Below is a small trained network, with its code and all its weights. Each question gives an input and a target symbol and asks what happens when units are switched off, that is, made to give their printed mean instead of their output.

import numpy as np


def w(rows, s, z=0):
    codes = np.array(rows[::2]) - 128.0
    scale = np.full(codes.shape[1], s)
    scale[-1] = z or s
    return codes * scale


def f(y):
    return np.maximum(y, 0)


def softmax(a):
    e = np.exp(a - a.max(-1, keepdims=True))
    return e / e.sum(-1, keepdims=True)


def log_softmax(a):
    a = a - a.max(-1, keepdims=True)
    return a - np.log(np.exp(a).sum(-1, keepdims=True))


def net(x, mask):
    ids = ['βγδζηλμστ'.index(c) for c in x.split()]
    T = len(ids)
    res = E[ids] + P[:T]
    u = 0
    for l in range(2):
        r = res
        for j in range(3):
            rows = slice(4 * j, 4 * j + 4)
            q, k, v = (r @ M[l][rows].T for M in (Q, K, V))
            z = softmax(np.where(np.tri(T) > 0, q @ k.T / 4**0.5, -1e9)) @ v
            o = O[l][rows]
            res = res + np.where(mask[u + j], z, o[:, -1]) @ o[:, :-1]
        u += 3
        y = f(res @ A[l][:, :-1].T + A[l][:, -1])
        res = res + np.where(mask[u : u + 4], y, B[l][:, -1]) @ B[l][:, :-1]
        u += 4
    return log_softmax(res[-1] @ U[:, :-1].T + U[:, -1])


Q, K, V, O, A, B = {}, {}, {}, {}, {}, {}
E = w([
[72,101,126,71,96,137,112,100,48,128],'β',
[177,178,122,89,189,107,145,99,64,195],'γ',
[35,123,153,57,78,44,129,171,81,94],'δ',
[110,140,85,90,75,176,215,64,67,148],'ζ',
[58,147,112,172,77,157,203,42,158,156],'η',
[89,122,100,184,138,69,222,158,161,97],'λ',
[76,62,152,151,35,113,101,68,147,56],'μ',
[126,157,132,83,115,120,224,234,92,108],'σ',
[207,249,172,181,149,162,179,124,164,199],'τ',
],0.014)
P = w([
[106,94,146,118,171,153,131,143,98,128],'0',
[111,85,136,174,133,129,133,150,68,187],'1',
[130,120,138,184,113,94,137,141,47,177],'2',
[150,151,112,177,115,105,120,130,61,138],'3',
[137,182,81,140,182,161,90,114,123,76],'4',
[128,142,92,102,229,172,101,104,164,72],'5',
[102,144,132,66,187,87,182,93,159,149],'6',
[133,174,99,103,127,55,172,90,143,170],'7',
[208,64,88,196,110,8,145,103,104,180],'8',
],0.015)
Q[0] = w([
[215,152,107,126,96,95,113,94,135,34],'L0H1',
[99,99,54,204,92,162,131,223,133,164],'L0H1',
[115,125,154,178,105,112,81,122,76,119],'L0H1',
[49,132,186,147,159,134,145,113,134,136],'L0H1',
[73,102,106,235,104,164,246,39,138,64],'L0H2',
[111,88,104,129,202,218,177,49,28,163],'L0H2',
[179,149,97,120,97,164,151,57,133,213],'L0H2',
[69,109,90,119,158,96,104,2,33,126],'L0H2',
[152,145,142,147,112,161,166,5,138,134],'L0H3',
[109,92,43,114,78,174,183,90,62,163],'L0H3',
[91,144,9,184,214,138,236,181,95,135],'L0H3',
[66,136,165,227,134,130,151,149,161,73],'L0H3',
],0.0076)
K[0] = w([
[137,119,118,141,113,140,139,115,140,99],'L0H1',
[127,78,197,139,147,115,184,96,91,158],'L0H1',
[107,125,112,180,118,124,110,179,111,168],'L0H1',
[150,107,136,118,132,123,131,131,150,152],'L0H1',
[88,116,93,188,61,174,176,72,186,97],'L0H2',
[177,73,112,134,149,158,162,50,87,156],'L0H2',
[158,160,98,127,153,155,117,75,98,165],'L0H2',
[69,98,64,116,132,102,66,2,87,123],'L0H2',
[121,147,157,187,132,170,130,61,114,132],'L0H3',
[96,127,110,113,165,179,181,83,101,161],'L0H3',
[150,155,48,147,151,145,189,174,125,162],'L0H3',
[106,107,148,167,137,144,183,156,172,139],'L0H3',
],0.011)
V[0] = w([
[151,183,90,160,134,109,130,94,129,105],'L0H1',
[134,119,48,101,112,154,85,137,158,144],'L0H1',
[121,82,218,131,153,113,168,138,121,138],'L0H1',
[213,116,117,172,28,60,152,118,59,150],'L0H1',
[96,168,163,80,126,168,54,207,87,155],'L0H2',
[130,102,138,184,143,170,155,215,132,113],'L0H2',
[120,135,139,194,154,130,119,26,113,92],'L0H2',
[183,154,254,121,151,173,135,141,133,146],'L0H2',
[164,163,52,107,163,105,122,121,81,159],'L0H3',
[86,140,142,112,135,110,147,73,150,124],'L0H3',
[171,147,127,103,188,165,202,114,109,180],'L0H3',
[153,96,95,179,104,123,93,152,189,134],'L0H3',
],0.0079)
O[0] = w([
[102,188,200,139,85,110,180,28,124,149,142],'L0H1',
[113,73,144,203,115,125,123,63,102,177,50],'L0H1',
[87,162,192,140,126,74,65,148,38,179,165],'L0H1',
[226,254,107,125,70,93,72,131,123,121,181],'L0H1',
[184,72,28,169,162,189,98,113,158,134,87],'L0H2',
[198,85,163,150,134,76,59,23,173,102,74],'L0H2',
[103,177,155,113,157,91,66,243,125,89,208],'L0H2',
[55,108,125,173,45,143,151,17,148,72,89],'L0H2',
[92,108,122,118,122,150,140,94,21,38,223],'L0H3',
[135,164,157,99,97,79,147,99,151,139,146],'L0H3',
[63,80,104,130,114,125,70,247,136,116,255],'L0H3',
[202,208,178,138,102,99,156,181,176,130,7],'L0H3',
],0.0063,0.0047)
A[0] = w([
[174,94,151,141,135,188,69,115,178,138,3],'L0N1',
[217,88,207,119,139,191,132,214,187,103,14],'L0N2',
[140,77,31,99,150,119,124,37,37,137,115],'L0N3',
[220,185,136,106,208,192,155,138,124,254,128],'L0N4',
],0.0078,0.015)
B[0] = w([
[59,179,141,118,117,101,167,88,84,171,128],'L0N1',
[179,95,156,78,167,72,97,146,187,184,128],'L0N2',
[162,168,161,135,111,95,145,86,181,155,254],'L0N3',
[5,87,92,148,88,152,93,213,81,69,153],'L0N4',
],0.011,0.0076)
Q[1] = w([
[51,144,109,65,157,157,153,102,191,73],'L1H1',
[173,159,86,202,4,86,99,172,50,215],'L1H1',
[170,178,62,97,209,232,33,149,157,39],'L1H1',
[148,201,131,91,158,149,60,107,56,45],'L1H1',
[132,112,88,122,108,104,115,154,150,143],'L1H2',
[131,158,124,161,138,81,128,53,150,151],'L1H2',
[166,171,172,135,152,119,160,80,170,171],'L1H2',
[98,98,137,118,126,119,107,131,106,112],'L1H2',
[177,194,73,95,194,201,30,137,87,27],'L1H3',
[98,102,101,78,205,180,138,121,198,56],'L1H3',
[72,175,150,73,120,123,166,99,171,105],'L1H3',
[100,130,186,85,202,168,142,102,189,88],'L1H3',
],0.015)
K[1] = w([
[182,187,111,171,62,110,86,181,62,181],'L1H1',
[90,115,114,91,246,213,90,100,201,115],'L1H1',
[75,39,208,208,127,92,147,119,68,235],'L1H1',
[157,27,136,176,113,156,139,151,143,205],'L1H1',
[133,96,85,168,124,102,118,137,110,129],'L1H2',
[185,168,135,111,110,86,152,95,163,134],'L1H2',
[160,181,114,160,139,91,169,99,161,154],'L1H2',
[93,84,158,84,106,131,116,128,153,103],'L1H2',
[110,23,186,214,119,129,132,134,104,253],'L1H3',
[169,135,190,175,78,57,155,132,8,162],'L1H3',
[189,168,92,162,83,150,91,170,101,155],'L1H3',
[133,130,129,153,24,72,173,150,86,131],'L1H3',
],0.014)
V[1] = w([
[134,101,103,150,193,44,88,147,173,116],'L1H1',
[126,129,162,254,172,139,185,141,100,90],'L1H1',
[66,211,83,152,171,84,164,150,164,211],'L1H1',
[102,158,166,165,135,192,50,134,189,161],'L1H1',
[156,181,99,200,137,140,170,106,138,155],'L1H2',
[86,41,138,159,166,114,75,173,122,112],'L1H2',
[157,106,121,156,94,155,152,153,127,130],'L1H2',
[124,154,118,106,115,161,101,217,58,128],'L1H2',
[140,105,70,140,112,131,199,113,117,90],'L1H3',
[156,115,124,103,77,118,213,177,172,75],'L1H3',
[201,127,106,186,135,48,43,79,114,50],'L1H3',
[88,146,145,119,83,92,86,132,152,115],'L1H3',
],0.012)
O[1] = w([
[200,222,126,159,48,203,219,117,45,111,144],'L1H1',
[137,100,254,138,159,185,118,47,83,164,144],'L1H1',
[142,96,187,58,69,139,219,141,188,129,251],'L1H1',
[168,20,155,139,221,160,118,153,108,135,91],'L1H1',
[168,102,157,24,137,60,163,137,121,140,81],'L1H2',
[117,181,102,135,114,169,191,106,80,163,140],'L1H2',
[40,151,158,101,169,78,71,102,139,141,40],'L1H2',
[64,91,178,183,85,110,147,82,174,181,240],'L1H2',
[84,151,141,81,155,103,127,71,147,87,45],'L1H3',
[113,209,133,33,193,151,54,108,104,123,1],'L1H3',
[186,153,141,184,109,67,71,114,56,115,122],'L1H3',
[213,120,110,123,79,135,102,206,110,202,195],'L1H3',
],0.0099,0.0057)
A[1] = w([
[131,164,1,151,107,75,179,124,211,112,103],'L1N1',
[16,156,71,128,97,226,135,222,51,94,1],'L1N2',
[103,122,181,70,30,199,109,116,35,101,85],'L1N3',
[94,58,135,142,58,115,160,160,80,4,211],'L1N4',
],0.0078,0.0059)
B[1] = w([
[131,166,203,114,174,145,56,88,112,214,242],'L1N1',
[180,172,142,2,146,86,73,134,71,110,194],'L1N2',
[120,168,138,199,253,169,116,183,204,119,196],'L1N3',
[109,132,88,99,185,189,119,105,96,224,247],'L1N4',
],0.0091,0.014)
U = w([
[81,126,64,141,183,187,101,178,85,144,204],'β',
[154,148,126,196,60,112,164,49,159,151,240],'γ',
[254,163,167,97,75,113,110,67,165,142,59],'δ',
[120,138,90,124,157,130,76,147,177,130,39],'ζ',
[139,127,104,100,92,162,147,172,139,110,100],'η',
[168,167,119,154,163,143,154,122,143,124,3],'λ',
[164,129,68,154,106,134,108,175,109,101,182],'μ',
[111,155,106,136,107,136,129,78,100,68,201],'σ',
[133,98,180,136,153,150,99,128,79,116,3],'τ',
],0.0064,0.0075)

Each question gives the input, a string of symbols that net reads in full, and the target symbol t.
The units are the heads (4 rows each of Q, K, V and O) and the neurons (one row each of A and B). Each row of codes is followed by its name. A weight is (code - 128) times the scale printed after its matrix; where a second scale follows, it is the last column's (O, A, B and U).
mask holds one flag per unit, layer by layer, with each layer's heads first. A switched-off unit (its flag False) gives its mean, the last column of its rows in O or B, instead of its output. The means were averaged over made-up inputs and are rounded, as every weight is.
A unit's drop is (log p(t) with every unit on - log p(t) with that unit switched off) / (log p(t) with every unit on - log p(t) with every unit switched off).
The circuit of an input: a set's keep is (log p(t) with only the set's units on - log p(t) with every unit switched off) / (log p(t) with every unit on - log p(t) with every unit switched off). Starting from the 12 units with the biggest drops (on a tie, the unit counted first), units are removed one at a time, each time the one whose removal leaves the highest keep (on an exact tie, the one counted first), for as long as the keep stays at least 0.8.
circuit, biggest first: the units of the circuit, biggest drop first
top k neurons: the k neurons with the biggest drops, biggest first
top k neurons in layer l: the k neurons of layer l with the biggest drops, biggest first
input γ γ τ δ, target γ: circuit, biggest first	[L1H2]
input γ τ τ ζ τ μ μ γ, target τ: top 2 neurons in layer 0	[L0N3, L0N4]
input μ τ γ, target μ: top 3 neurons in layer 1	[L1N4, L1N1, L1N2]
input τ γ λ γ β μ, target λ: circuit, biggest first	[L1N3, L1H1]
input σ γ γ γ τ μ ζ τ, target τ: circuit, biggest first	[L1H1, L0H1, L0H3]
input μ γ γ γ γ μ, target γ: circuit, biggest first	[L0H3, L1H3]
input λ τ τ γ τ ζ μ β, target τ: circuit, biggest first	[L1H1, L0H1]
input γ γ η μ μ δ γ η λ, target δ: circuit, biggest first	[L1H1, L1N1]
input β β δ γ λ γ, target δ: top 3 neurons	[L1N1, L0N3, L1N3]
input γ μ δ γ β γ δ μ, target β: circuit, biggest first	[L1N4, L0N3]
input λ γ μ μ β σ, target μ: circuit, biggest first	[L1H3, L0H1, L1N1]
input δ μ μ τ μ τ β μ λ, target τ: circuit, biggest first	[L1H1, L0N4]
input λ η λ γ, target λ: top 2 neurons in layer 0	[L0N3, L0N4]
input τ τ ζ, target τ: circuit, biggest first	[L1H1]
input β τ η η λ γ, target η: top 2 neurons	[L0N3, L1N1]
input γ β μ μ η δ γ β, target η: circuit, biggest first	[L0H1, L1H1, L0H2, L1N1]
input δ ζ γ δ δ μ γ τ τ, target μ: circuit, biggest first	[L1H1, L1H3]
input σ λ β, target σ: circuit, biggest first	[L1H3, L0H2, L1N4, L1H1]
input μ σ γ γ γ η τ γ σ, target η: circuit, biggest first	[L0H2, L1H3, L1H1]
input ζ β λ μ, target ζ: circuit, biggest first	[L1H1]
input λ γ γ δ, target λ: top 3 neurons	[L1N3, L0N4, L1N4]
input γ λ τ γ τ γ β, target γ: top 2 neurons in layer 0	[L0N3, L0N4]
input β γ γ λ η τ γ, target λ: top 4 neurons	[L1N3, L1N2, L1N1, L0N4]
input γ μ τ γ δ γ γ β, target δ: top 4 neurons	[L0N3, L1N1, L0N4, L1N2]
input β λ η σ σ ζ η, target σ: top 2 neurons	[L0N3, L1N4]
input τ μ β η λ μ μ, target η: top 2 neurons	[L0N3, L1N1]
input μ σ μ, target μ: top 2 neurons	[L1N1, L0N3]
input β η γ τ β γ, target γ: top 2 neurons	[L0N3, L1N2]
input ζ γ λ γ γ λ, target γ: top 3 neurons	[L0N3, L1N2, L1N1]
input μ λ μ γ γ λ, target μ: top neuron in layer 1	[L1N1]
